Below is a small trained network, with its code and all its weights. Each question gives an input and a class and asks what happens when units are switched off, that is, made to give their printed mean instead of their output.

import numpy as np


def w(rows, s, z=0):
    codes = np.array(rows[::2]) - 128.0
    scale = np.full(codes.shape[1], s)
    scale[-1] = z or s
    return codes * scale


def norm(h):
    return h / np.sqrt((h * h).mean(-1, keepdims=True) + 1e-5)


def f(y):
    return y / 2 * (1 + np.tanh(0.7978845608 * (y + 0.044715 * y**3)))


def log_softmax(a):
    a = a - a.max(-1, keepdims=True)
    return a - np.log(np.exp(a).sum(-1, keepdims=True))


def net(x, mask):
    res = np.array(x, float).reshape(1, 4) / 4 @ E
    u = 0
    for l in range(3):
        y = f(norm(res) @ A[l][:, :-1].T + A[l][:, -1])
        res = res + np.where(mask[u : u + 6], y, B[l][:, -1]) @ B[l][:, :-1]
        u += 6
    return log_softmax(norm(res)[-1] @ U[:, :-1].T + U[:, -1])


A, B = {}, {}
E = w([
[116,123,50,131,135],'x0',
[72,31,158,127,183],'x1',
[139,64,120,46,75],'x2',
[105,193,124,1,207],'x3',
],0.0079)
A[0] = w([
[99,117,16,160,161,62],'0.n1',
[96,85,141,156,202,3],'0.n2',
[125,163,132,138,221,165],'0.n3',
[147,112,123,202,163,140],'0.n4',
[124,113,36,134,165,53],'0.n5',
[142,144,249,136,141,26],'0.n6',
],0.016,0.0042)
B[0] = w([
[163,138,232,128,112,204],'0.n1',
[202,122,116,147,205,189],'0.n2',
[50,160,95,138,114,255],'0.n3',
[70,138,92,153,96,217],'0.n4',
[146,134,228,112,122,178],'0.n5',
[166,142,253,122,105,191],'0.n6',
],0.024,0.0065)
A[1] = w([
[251,217,80,153,163,19],'1.n1',
[154,38,93,47,103,13],'1.n2',
[49,121,142,59,192,104],'1.n3',
[95,51,147,141,122,95],'1.n4',
[157,77,151,76,104,82],'1.n5',
[194,86,112,161,250,2],'1.n6',
],0.015,0.0026)
B[1] = w([
[197,167,82,127,130,155],'1.n1',
[4,172,140,202,151,203],'1.n2',
[161,81,112,65,117,252],'1.n3',
[196,69,124,165,147,174],'1.n4',
[31,170,196,173,129,206],'1.n5',
[176,40,107,137,220,179],'1.n6',
],0.017,0.0047)
A[2] = w([
[156,14,62,198,50,5],'2.n1',
[40,157,119,200,191,91],'2.n2',
[50,88,149,107,105,107],'2.n3',
[128,34,142,196,38,22],'2.n4',
[182,250,66,145,59,193],'2.n5',
[88,99,102,4,121,73],'2.n6',
],0.013,0.0019)
B[2] = w([
[193,213,62,44,113,194],'2.n1',
[75,41,84,122,60,253],'2.n2',
[151,151,76,203,135,199],'2.n3',
[117,236,116,12,175,215],'2.n4',
[170,10,135,151,205,216],'2.n5',
[198,249,79,111,96,192],'2.n6',
],0.016,0.0067)
U = w([
[133,226,30,59,113,239],'0',
[151,160,248,132,97,2],'1',
[8,105,76,186,88,179],'2',
[195,36,74,145,197,48],'3',
],0.013,0.00084)

Each question gives the input, the list of numbers given to net, and the class t.
The units are the neurons (one row each of A and B). Each row of codes is followed by its name. A weight is (code - 128) times the scale printed after its matrix; where a second scale follows, it is the last column's (A, B and U).
mask holds one flag per neuron, layer by layer. A switched-off neuron (its flag False) gives its mean, the last column of its row in B, instead of its output. The means were averaged over made-up inputs and are rounded, as every weight is.
A unit's drop is (log p(t) with every unit on - log p(t) with that unit switched off) / (log p(t) with every unit on - log p(t) with every unit switched off).
The circuit of an input: a set's keep is (log p(t) with only the set's units on - log p(t) with every unit switched off) / (log p(t) with every unit on - log p(t) with every unit switched off). Starting from the 12 units with the biggest drops (on a tie, the unit counted first), units are removed one at a time, each time the one whose removal leaves the highest keep (on an exact tie, the one counted first), for as long as the keep stays at least 0.8.
circuit, biggest first: the units of the circuit, biggest drop first
most important unit: the unit with the biggest drop
top k neurons: the k neurons with the biggest drops, biggest first
k most important neurons of layer l: the k neurons of layer l with the biggest drops, biggest first
drop of u: that unit's drop, to one decimal
input [2,-8,7,2], class 3: circuit, biggest first -> [2.n5]
input [-7,8,1,0], class 3: top 3 neurons -> [0.n2; 1.n6; 0.n1]
input [-3,3,-5,4], class 2: 2 most important neurons of layer 2 -> [2.n2; 2.n4]
input [-7,-3,-4,-7], class 0: 2 most important neurons of layer 1 -> [1.n5; 1.n2]
input [0,2,6,2], class 2: top 2 neurons -> [1.n2; 0.n3]
input [3,-5,3,2], class 3: top 3 neurons -> [2.n5; 1.n1; 0.n3]
input [0,-8,-4,7], class 3: 3 most important neurons of layer 2 -> [2.n5; 2.n4; 2.n1]
input [-3,-6,-4,-7], class 0: circuit, biggest first -> [2.n4; 1.n5]
input [1,4,-5,-8], class 0: top 2 neurons -> [0.n4; 2.n1]
input [-6,-5,-3,-6], class 0: top 2 neurons -> [2.n4; 0.n3]
input [-7,-2,-7,-8], class 0: top 3 neurons -> [2.n4; 0.n3; 0.n4]
input [1,7,-3,-6], class 3: top 3 neurons -> [0.n2; 1.n6; 0.n3]
input [-2,0,3,1], class 2: top 3 neurons -> [0.n3; 0.n1; 0.n2]
input [3,-1,4,-4], class 0: 2 most important neurons of layer 0 -> [0.n6; 0.n5]
input [8,7,4,5], class 1: most important unit -> 0.n5
input [-3,-5,-6,-7], class 0: top 4 neurons -> [0.n3; 0.n4; 2.n1; 2.n4]
input [-2,-2,5,-2], class 2: top 2 neurons -> [0.n3; 0.n4]
input [-1,1,-3,-7], class 0: top 2 neurons -> [0.n3; 2.n1]
input [1,8,-4,5], class 3: top 2 neurons -> [0.n2; 1.n6]
input [6,-8,-2,-3], class 3: top 2 neurons -> [2.n5; 0.n6]
input [-1,2,8,7], class 2: top 2 neurons -> [1.n2; 0.n3]
input [7,2,-6,-3], class 1: circuit, biggest first -> [0.n1]
input [4,-4,-6,3], class 2: 2 most important neurons of layer 0 -> [0.n3; 0.n6]
input [-5,-5,-8,-5], class 2: 2 most important neurons of layer 0 -> [0.n4; 0.n2]
input [2,6,4,-8], class 0: drop of 2.n6 -> 0.0
input [3,-6,-6,4], class 2: drop of 0.n2 -> 0.6
input [2,8,-4,2], class 3: drop of 1.n6 -> 0.1
